Below is a small trained network, with its code and all its weights. Each question gives an input and a class and asks what happens when units are switched off, that is, made to give their printed mean instead of their output.

import numpy as np


def w(rows, s, z=0):
    codes = np.array(rows[::2]) - 128.0
    scale = np.full(codes.shape[1], s)
    scale[-1] = z or s
    return codes * scale


def f(y):
    return y / 2 * (1 + np.tanh(0.7978845608 * (y + 0.044715 * y**3)))


def log_softmax(a):
    a = a - a.max(-1, keepdims=True)
    return a - np.log(np.exp(a).sum(-1, keepdims=True))


def net(x, mask):
    res = np.array(x, float).reshape(1, 8) / 4 @ E
    y = f(res @ A[0][:, :-1].T + A[0][:, -1])
    res = res + np.where(mask, y, B[0][:, -1]) @ B[0][:, :-1]
    return log_softmax(res[-1] @ U[:, :-1].T + U[:, -1])


A, B = {}, {}
E = w([
[113,250,75,136],'x0',
[103,173,37,104],'x1',
[254,95,53,126],'x2',
[191,161,53,123],'x3',
[168,217,120,91],'x4',
[141,201,106,51],'x5',
[86,135,69,135],'x6',
[47,151,108,13],'x7',
],0.0072)
A[0] = w([
[110,153,171,20,73],'neuron 0',
[163,125,133,236,105],'neuron 1',
[94,188,116,96,254],'neuron 2',
[57,142,133,145,65],'neuron 3',
[201,62,99,106,147],'neuron 4',
[129,156,175,89,82],'neuron 5',
[27,124,191,137,178],'neuron 6',
[151,61,119,99,150],'neuron 7',
[36,11,162,158,141],'neuron 8',
[196,174,163,166,92],'neuron 9',
[140,155,41,140,192],'neuron 10',
[127,150,167,96,91],'neuron 11',
[180,147,194,137,151],'neuron 12',
],0.011,0.007)
B[0] = w([
[77,161,136,63,178],'neuron 0',
[54,137,142,24,190],'neuron 1',
[189,146,103,49,239],'neuron 2',
[140,103,108,161,148],'neuron 3',
[251,93,169,173,207],'neuron 4',
[60,121,131,87,137],'neuron 5',
[186,90,132,96,228],'neuron 6',
[162,159,158,154,175],'neuron 7',
[183,75,190,116,255],'neuron 8',
[105,74,185,105,166],'neuron 9',
[229,146,106,166,223],'neuron 10',
[97,106,112,98,133],'neuron 11',
[136,120,149,92,173],'neuron 12',
],0.012,0.0095)
U = w([
[186,173,44,108,253],'0',
[130,101,135,63,96],'1',
[10,138,102,155,7],'2',
[207,57,141,129,155],'3',
],0.011,0.0043)

Each question gives the input, the list of numbers given to net, and the class t.
The units are the neurons (one row each of A and B). Each row of codes is followed by its name. A weight is (code - 128) times the scale printed after its matrix; where a second scale follows, it is the last column's (A, B and U).
mask holds one flag per neuron, in row order. A switched-off neuron (its flag False) gives its mean, the last column of its row in B, instead of its output. The means were averaged over made-up inputs and are rounded, as every weight is.
A unit's drop is (log p(t) with every unit on - log p(t) with that unit switched off) / (log p(t) with every unit on - log p(t) with every unit switched off).
The circuit of an input: a set's keep is (log p(t) with only the set's units on - log p(t) with every unit switched off) / (log p(t) with every unit on - log p(t) with every unit switched off). Starting from the 12 units with the biggest drops (on a tie, the unit counted first), units are removed one at a time, each time the one whose removal leaves the highest keep (on an exact tie, the one counted first), for as long as the keep stays at least 0.8.
units of the circuit, in order: the units of the circuit, biggest drop first
top k neurons: the k neurons with the biggest drops, biggest first
drop of u: that unit's drop, to one decimal
input [-4,0,-2,3,8,5,-4,1], class 1: units of the circuit, in order -> (neuron 10; neuron 0)
input [-2,2,-2,0,1,1,5,-2], class 0: units of the circuit, in order -> (neuron 8; neuron 9)
input [1,7,-7,-2,6,-3,-8,0], class 0: units of the circuit, in order -> (neuron 8)
input [4,-7,-4,3,-3,-8,-6,-5], class 1: top 3 neurons -> (neuron 1; neuron 4; neuron 10)
input [3,-7,-4,5,4,-1,3,-7], class 1: units of the circuit, in order -> (neuron 1; neuron 4)
input [3,1,3,-8,7,0,1,-5], class 1: top 3 neurons -> (neuron 4; neuron 9; neuron 10)
input [2,-8,-1,-1,4,-1,-6,3], class 1: top 2 neurons -> (neuron 4; neuron 10)
input [-2,-1,-1,7,7,-6,8,-3], class 0: top 2 neurons -> (neuron 8; neuron 6)
input [8,0,-1,0,-7,6,-1,-5], class 0: drop of neuron 8 -> 0.2
input [3,3,4,0,1,-6,-1,7], class 0: drop of neuron 8 -> 0.1
input [7,-4,-8,1,-2,-5,-6,-7], class 1: drop of neuron 10 -> 0.2
input [3,3,2,-3,-4,1,-6,5], class 0: drop of neuron 10 -> -0.1
